Below is a small trained network, with its code and all its weights. Each question gives an input and a class and asks what happens when units are switched off, that is, made to give their printed mean instead of their output.

import numpy as np


def w(rows, s, z=0):
    codes = np.array(rows[::2]) - 128.0
    scale = np.full(codes.shape[1], s)
    scale[-1] = z or s
    return codes * scale


def f(y):
    return np.maximum(y, 0)


def log_softmax(a):
    a = a - a.max(-1, keepdims=True)
    return a - np.log(np.exp(a).sum(-1, keepdims=True))


def net(x, mask):
    res = np.array(x, float).reshape(1, 4) / 4 @ E
    y = f(res @ A[0][:, :-1].T + A[0][:, -1])
    res = res + np.where(mask, y, B[0][:, -1]) @ B[0][:, :-1]
    return log_softmax(res[-1] @ U[:, :-1].T + U[:, -1])


A, B = {}, {}
E = w([
[156,136,184,103,94,254,97],'x0',
[68,169,98,35,132,120,49],'x1',
[103,180,221,172,168,111,99],'x2',
[105,87,142,129,154,167,125],'x3',
],0.017)
A[0] = w([
[68,209,241,132,188,100,124,143],'n0',
[85,135,107,42,135,97,11,101],'n1',
[140,152,152,82,54,199,36,3],'n2',
[101,129,80,128,211,69,130,20],'n3',
[186,94,146,178,117,130,169,60],'n4',
[93,103,78,51,73,137,172,131],'n5',
[44,164,116,22,139,124,104,68],'n6',
[71,176,183,144,149,102,51,156],'n7',
[133,80,9,80,83,160,121,166],'n8',
[62,83,75,130,177,31,82,24],'n9',
],0.013,0.0036)
B[0] = w([
[22,150,68,142,89,86,42,253],'n0',
[174,2,164,223,234,4,252,249],'n1',
[233,236,209,20,180,177,133,226],'n2',
[184,191,132,83,150,189,117,202],'n3',
[169,102,146,185,90,123,221,189],'n4',
[67,158,40,113,93,114,53,205],'n5',
[181,104,131,242,157,86,195,232],'n6',
[48,148,13,99,44,111,81,226],'n7',
[21,119,4,132,85,94,19,239],'n8',
[215,241,178,27,212,224,138,229],'n9',
],0.0094,0.021)
U = w([
[17,126,70,128,74,89,71,193],'0',
[169,75,150,249,129,78,223,115],'1',
[195,208,166,49,151,194,118,3],'2',
],0.015,0.0041)

Each question gives the input, the list of numbers given to net, and the class t.
The units are the neurons (one row each of A and B). Each row of codes is followed by its name. A weight is (code - 128) times the scale printed after its matrix; where a second scale follows, it is the last column's (A, B and U).
mask holds one flag per neuron, in row order. A switched-off neuron (its flag False) gives its mean, the last column of its row in B, instead of its output. The means were averaged over made-up inputs and are rounded, as every weight is.
A unit's drop is (log p(t) with every unit on - log p(t) with that unit switched off) / (log p(t) with every unit on - log p(t) with every unit switched off).
The circuit of an input: a set's keep is (log p(t) with only the set's units on - log p(t) with every unit switched off) / (log p(t) with every unit on - log p(t) with every unit switched off). Starting from all 10 units, units are removed one at a time, each time the one whose removal leaves the highest keep (on an exact tie, the one counted first), for as long as the keep stays at least 0.8.
units of the circuit, in order: the units of the circuit, biggest drop first
k most important neurons: the k neurons with the biggest drops, biggest first
drop when u is switched off: that unit's drop, to one decimal
input [4,8,-6,-8], class 1: units of the circuit, in order : n1
input [-5,-4,3,4], class 2: 3 most important neurons : n1, n6, n8
input [1,2,-1,5], class 1: units of the circuit, in order : n0, n9
input [7,5,-6,-1], class 2: 3 most important neurons : n2, n0, n7
input [5,8,-7,4], class 1: 4 most important neurons : n1, n6, n0, n7
input [-7,7,-1,-8], class 1: 2 most important neurons : n1, n6
input [4,6,5,0], class 1: 3 most important neurons : n1, n6, n8
input [-3,-5,6,-1], class 0: 2 most important neurons : n1, n0
input [7,-8,-8,7], class 0: 2 most important neurons : n8, n1
input [6,4,7,-1], class 0: 2 most important neurons : n0, n7
input [-3,-2,-2,-7], class 2: 4 most important neurons : n1, n0, n7, n6
input [1,-4,5,8], class 0: 2 most important neurons : n1, n6
input [5,5,-1,4], class 1: 3 most important neurons : n1, n9, n6
input [-6,1,-4,-2], class 2: units of the circuit, in order : n9
input [4,4,3,-2], class 1: drop when n8 is switched off : 0.5
input [3,-3,6,-8], class 0: drop when n2 is switched off : 0.0
input [-2,6,-2,-5], class 1: drop when n1 is switched off : 0.5
